Below are the code and all the weights of a small trained network. Each question names an input and a class and asks about switching units off, where a switched-off unit gives its printed mean instead of its output.

import numpy as np


def w(rows, s, z=0):
    codes = np.array(rows[::2]) - 128.0
    scale = np.full(codes.shape[1], s)
    scale[-1] = z or s
    return codes * scale


def norm(h):
    return h / np.sqrt((h * h).mean(-1, keepdims=True) + 1e-5)


def f(y):
    return y / 2 * (1 + np.tanh(0.7978845608 * (y + 0.044715 * y**3)))


def log_softmax(a):
    a = a - a.max(-1, keepdims=True)
    return a - np.log(np.exp(a).sum(-1, keepdims=True))


def net(x, mask):
    res = np.array(x, float).reshape(1, 6) / 4 @ E
    u = 0
    for l in range(3):
        y = f(norm(res) @ A[l][:, :-1].T + A[l][:, -1])
        res = res + np.where(mask[u : u + 4], y, B[l][:, -1]) @ B[l][:, :-1]
        u += 4
    return log_softmax(norm(res)[-1] @ U[:, :-1].T + U[:, -1])


A, B = {}, {}
E = w([
[159,47,122,173,82,194,201,254],'x0',
[94,148,45,253,158,178,70,187],'x1',
[230,171,116,76,201,128,114,145],'x2',
[94,80,223,81,86,163,54,110],'x3',
[149,184,70,68,56,152,146,174],'x4',
[172,108,167,135,159,223,171,130],'x5',
],0.0052)
A[0] = w([
[69,137,70,202,153,97,110,98,85],'0.n0',
[144,204,137,62,172,128,73,38,1],'0.n1',
[41,141,130,124,36,69,171,96,57],'0.n2',
[193,116,76,190,244,109,253,74,62],'0.n3',
],0.0056,0.0031)
B[0] = w([
[63,251,105,103,131,104,105,150,201],'0.n0',
[97,114,145,123,223,49,23,33,230],'0.n1',
[64,140,83,171,122,89,240,115,214],'0.n2',
[125,206,137,208,151,83,177,253,248],'0.n3',
],0.0062,0.0018)
A[1] = w([
[116,55,69,193,85,112,159,175,1],'1.n0',
[88,175,35,163,71,212,63,126,160],'1.n1',
[158,193,121,45,156,83,111,86,136],'1.n2',
[95,3,186,175,170,203,115,123,48],'1.n3',
],0.0057,0.0041)
B[1] = w([
[23,196,142,155,184,93,77,47,158],'1.n0',
[218,107,65,66,176,167,156,208,253],'1.n1',
[207,120,26,137,169,90,94,130,235],'1.n2',
[219,79,253,164,107,244,22,112,192],'1.n3',
],0.0068,0.0027)
A[2] = w([
[158,69,163,183,169,162,68,90,1],'2.n0',
[122,132,162,71,62,130,142,85,89],'2.n1',
[74,118,142,186,167,223,105,159,98],'2.n2',
[74,136,108,125,147,106,1,119,135],'2.n3',
],0.0077,0.0038)
B[2] = w([
[121,43,206,209,138,165,97,159,184],'2.n0',
[69,59,169,61,84,104,188,81,165],'2.n1',
[254,152,46,106,169,100,123,154,222],'2.n2',
[230,214,75,130,174,92,57,95,254],'2.n3',
],0.0066,0.0031)
U = w([
[178,219,42,72,213,47,36,52,205],'0',
[98,38,193,50,40,199,195,139,114],'1',
[65,69,96,46,60,33,202,39,105],'2',
[202,27,231,192,167,217,31,103,108],'3',
[58,184,153,115,143,220,109,104,1],'4',
[232,125,42,135,148,201,200,253,199],'5',
[17,127,67,200,76,99,152,99,38],'6',
[59,189,117,233,167,46,217,182,112],'7',
],0.011,0.0081)

Each question gives the input, the list of numbers given to net, and the class t.
The units are the neurons (one row each of A and B). Each row of codes is followed by its name. A weight is (code - 128) times the scale printed after its matrix; where a second scale follows, it is the last column's (A, B and U).
mask holds one flag per neuron, layer by layer. A switched-off neuron (its flag False) gives its mean, the last column of its row in B, instead of its output. The means were averaged over made-up inputs and are rounded, as every weight is.
A unit's drop is (log p(t) with every unit on - log p(t) with that unit switched off) / (log p(t) with every unit on - log p(t) with every unit switched off).
The circuit of an input: a set's keep is (log p(t) with only the set's units on - log p(t) with every unit switched off) / (log p(t) with every unit on - log p(t) with every unit switched off). Starting from all 12 units, units are removed one at a time, each time the one whose removal leaves the highest keep (on an exact tie, the one counted first), for as long as the keep stays at least 0.8.
circuit, biggest first: the units of the circuit, biggest drop first
top k neurons: the k neurons with the biggest drops, biggest first
k most important neurons of layer l: the k neurons of layer l with the biggest drops, biggest first
drop of u: that unit's drop, to one decimal
input [3,8,4,8,-1,-6], class 5: circuit, biggest first	(1.n1)
input [-3,-6,-4,8,6,3], class 2: circuit, biggest first	(1.n3; 2.n1)
input [-8,-3,-8,-5,8,5], class 2: circuit, biggest first	(2.n3; 2.n1)
input [5,-8,-2,-8,3,-7], class 2: circuit, biggest first	(1.n1; 2.n3)
input [3,-6,-3,-7,-2,1], class 7: circuit, biggest first	(0.n3; 1.n1)
input [4,-2,-7,-1,6,0], class 1: top 3 neurons	(2.n3; 0.n3; 1.n2)
input [-7,-4,-6,0,-1,7], class 2: 2 most important neurons of layer 2	(2.n1; 2.n2)
input [3,-7,3,-4,4,-4], class 2: top 3 neurons	(1.n1; 2.n3; 2.n2)
input [8,-8,-3,-2,-6,3], class 3: top 3 neurons	(1.n3; 0.n0; 0.n2)
input [0,6,2,-7,-5,-1], class 7: top 2 neurons	(0.n3; 1.n3)
input [4,-7,1,1,-8,-5], class 1: top 2 neurons	(0.n1; 2.n3)
input [4,-7,2,2,-2,7], class 1: top 4 neurons	(0.n1; 2.n3; 2.n1; 1.n2)
input [5,-5,0,-7,1,-5], class 7: 2 most important neurons of layer 1	(1.n1; 1.n0)
input [0,-4,-1,-1,-2,3], class 1: drop of 2.n3	0.1
input [-2,-7,-2,-1,8,5], class 2: most important neuron of layer 2	(2.n1)
input [7,4,-6,2,-1,4], class 3: 2 most important neurons of layer 1	(1.n3; 1.n0)
